Look-ups in named tables: a row name and a column name give one cell, copied from the table.

Table sizop
|  | bevom | fosu | digeso | tur | vitoz | dabano | pudeled |
|---|---|---|---|---|---|---|---|
| genal | 145 | 109 | 127 | 49 | 120 | 144 | 136 |
| luteka | 162 | 108 | 105 | 120 | 165 | 107 | 159 |
| tumig | 114 | 163 | 141 | 165 | 187 | 61 | 145 |
| bog | 145 | 121 | 101 | 109 | 168 | 170 | 122 |
| voko | 141 | 125 | 133 | 216 | 76 | 92 | 134 |
| mekavo | 130 | 96 | 133 | 137 | 133 | 125 | 132 |
| puz | 137 | 110 | 152 | 169 | 79 | 127 | 135 |
| vifaket | 88 | 142 | 106 | 222 | 99 | 123 | 125 |
| rudebut | 127 | 149 | 71 | 32 | 132 | 144 | 123 |
| gokipi | 149 | 148 | 149 | 66 | 81 | 95 | 133 |
| fas | 103 | 121 | 123 | 121 | 106 | 93 | 132 |

vifaket, pudeled: 125
luteka, bevom: 162
bog, dabano: 170
puz, dabano: 127
genal, dabano: 144
vifaket, dabano: 123
bog, vitoz: 168
luteka, digeso: 105
puz, pudeled: 135
rudebut, vitoz: 132
voko, vitoz: 76
puz, tur: 169
puz, bevom: 137
tumig, digeso: 141
rudebut, digeso: 71
tumig, pudeled: 145
voko, fosu: 125
vifaket, bevom: 88
genal, vitoz: 120
vifaket, digeso: 106

mul =
columns: mitozez, datufu
fod: [0.4, -0.1]
zot: [-0.6, 0.6]
ruz: [-0.9, -0.5]
pob: [0.5, 0.6]
foviked: [-0.7, 0.5]

fod, mitozez -> 0.4
foviked, mitozez -> -0.7
foviked, datufu -> 0.5
zot, mitozez -> -0.6
zot, datufu -> 0.6
pob, datufu -> 0.6
pob, mitozez -> 0.5

finod
fields: mol, bufitef, rebuza, pifikig, tirefe, tugorum
zov: [-0.2, -0.1, 0.0, -0.1, -0.1, -0.1]
non: [-0.8, 0.0, -0.5, -0.4, -0.5, -0.9]
vipepo: [0.2, 0.2, 0.3, 0.2, -0.8, -0.1]
bibo: [-0.2, -0.1, 0.0, -0.1, -0.1, -0.2]
dulon: [-0.2, -0.1, 0.1, -0.1, 0.0, 0.0]
vesus: [0.3, 0.0, -0.5, 0.0, 0.0, -0.2]
dafarev: [0.5, -0.1, 0.1, 0.2, 0.0, 0.5]

What is the mol of non in finod?
-0.8
What is the tirefe of zov in finod?
-0.1
What is the pifikig of zov in finod?
-0.1
What is the rebuza of vipepo in finod?
0.3
What is the bufitef of non in finod?
0.0
What is the bufitef of bibo in finod?
-0.1
What is the bufitef of vipepo in finod?
0.2
Row with the largest tugorum: dafarev

valisir.csv
,mifisuf,diteko
nemorer,103,23
zigev,223,38
nuzu,91,13
sal,43,190
por,76,66
kegeva,63,71

nuzu, diteko: 13
nuzu, mifisuf: 91
sal, diteko: 190
zigev, diteko: 38
por, mifisuf: 76
nemorer, mifisuf: 103
por, diteko: 66
zigev, mifisuf: 223
sal, mifisuf: 43
kegeva, diteko: 71
kegeva, mifisuf: 63
nemorer, diteko: 23
Row with the largest diteko: sal

vum =
|  | fon | ziru | lim | ririz | kul | venu | keror | rap | zada |
|---|---|---|---|---|---|---|---|---|---|
| lufub | 6.88 | 5.90 | 4.51 | 6.19 | 4.70 | 6.32 | 5.67 | 5.07 | 6.55 |
| rupe | 3.87 | 4.83 | 6.62 | 3.92 | 6.96 | 5.91 | 6.54 | 8.28 | 6.73 |
| sida | 1.95 | 6.73 | 7.95 | 2.77 | 6.57 | 4.51 | 8.65 | 9.11 | 4.37 |
| gakudup | 5.70 | 3.84 | 7.08 | 6.26 | 7.09 | 5.93 | 6.24 | 5.22 | 4.61 |
| galabik | 6.48 | 6.42 | 6.58 | 7.19 | 5.97 | 7.57 | 5.01 | 3.41 | 6.35 |
| bazumeg | 7.66 | 6.18 | 4.14 | 3.90 | 6.32 | 4.47 | 6.68 | 6.69 | 5.86 |
| bomukef | 6.88 | 4.96 | 6.38 | 3.67 | 8.11 | 5.41 | 4.98 | 5.49 | 3.74 |
| tiv | 3.22 | 5.06 | 8.38 | 2.90 | 5.85 | 5.23 | 7.87 | 8.53 | 3.33 |
| kabini | 7.32 | 3.70 | 4.21 | 7.07 | 4.16 | 7.22 | 5.67 | 5.62 | 6.00 |
| vodis | 5.64 | 3.75 | 4.53 | 6.47 | 5.07 | 8.20 | 4.02 | 6.91 | 6.24 |
| madeve | 5.75 | 7.74 | 5.42 | 8.60 | 3.39 | 6.20 | 5.48 | 4.82 | 6.66 |
| vizif | 7.25 | 3.49 | 8.60 | 6.16 | 7.30 | 9.02 | 3.05 | 3.09 | 6.73 |
| nub | 3.23 | 7.31 | 6.02 | 6.46 | 4.23 | 4.62 | 6.27 | 8.25 | 4.79 |
| dagesuv | 2.84 | 3.66 | 8.21 | 1.88 | 6.97 | 6.36 | 6.25 | 7.72 | 4.73 |

What is the keror of nub in vum? 6.27
What is the rap of vodis in vum? 6.91
What is the zada of gakudup in vum? 4.61
What is the keror of bazumeg in vum? 6.68
What is the fon of madeve in vum? 5.75
What is the ziru of sida in vum? 6.73
What is the lim of madeve in vum? 5.42
What is the keror of lufub in vum? 5.67
What is the rap of madeve in vum? 4.82
What is the venu of vizif in vum? 9.02
What is the keror of kabini in vum? 5.67
What is the rap of gakudup in vum? 5.22
What is the lim of vizif in vum? 8.60
What is the lim of sida in vum? 7.95
Which row has the largest fon? bazumeg

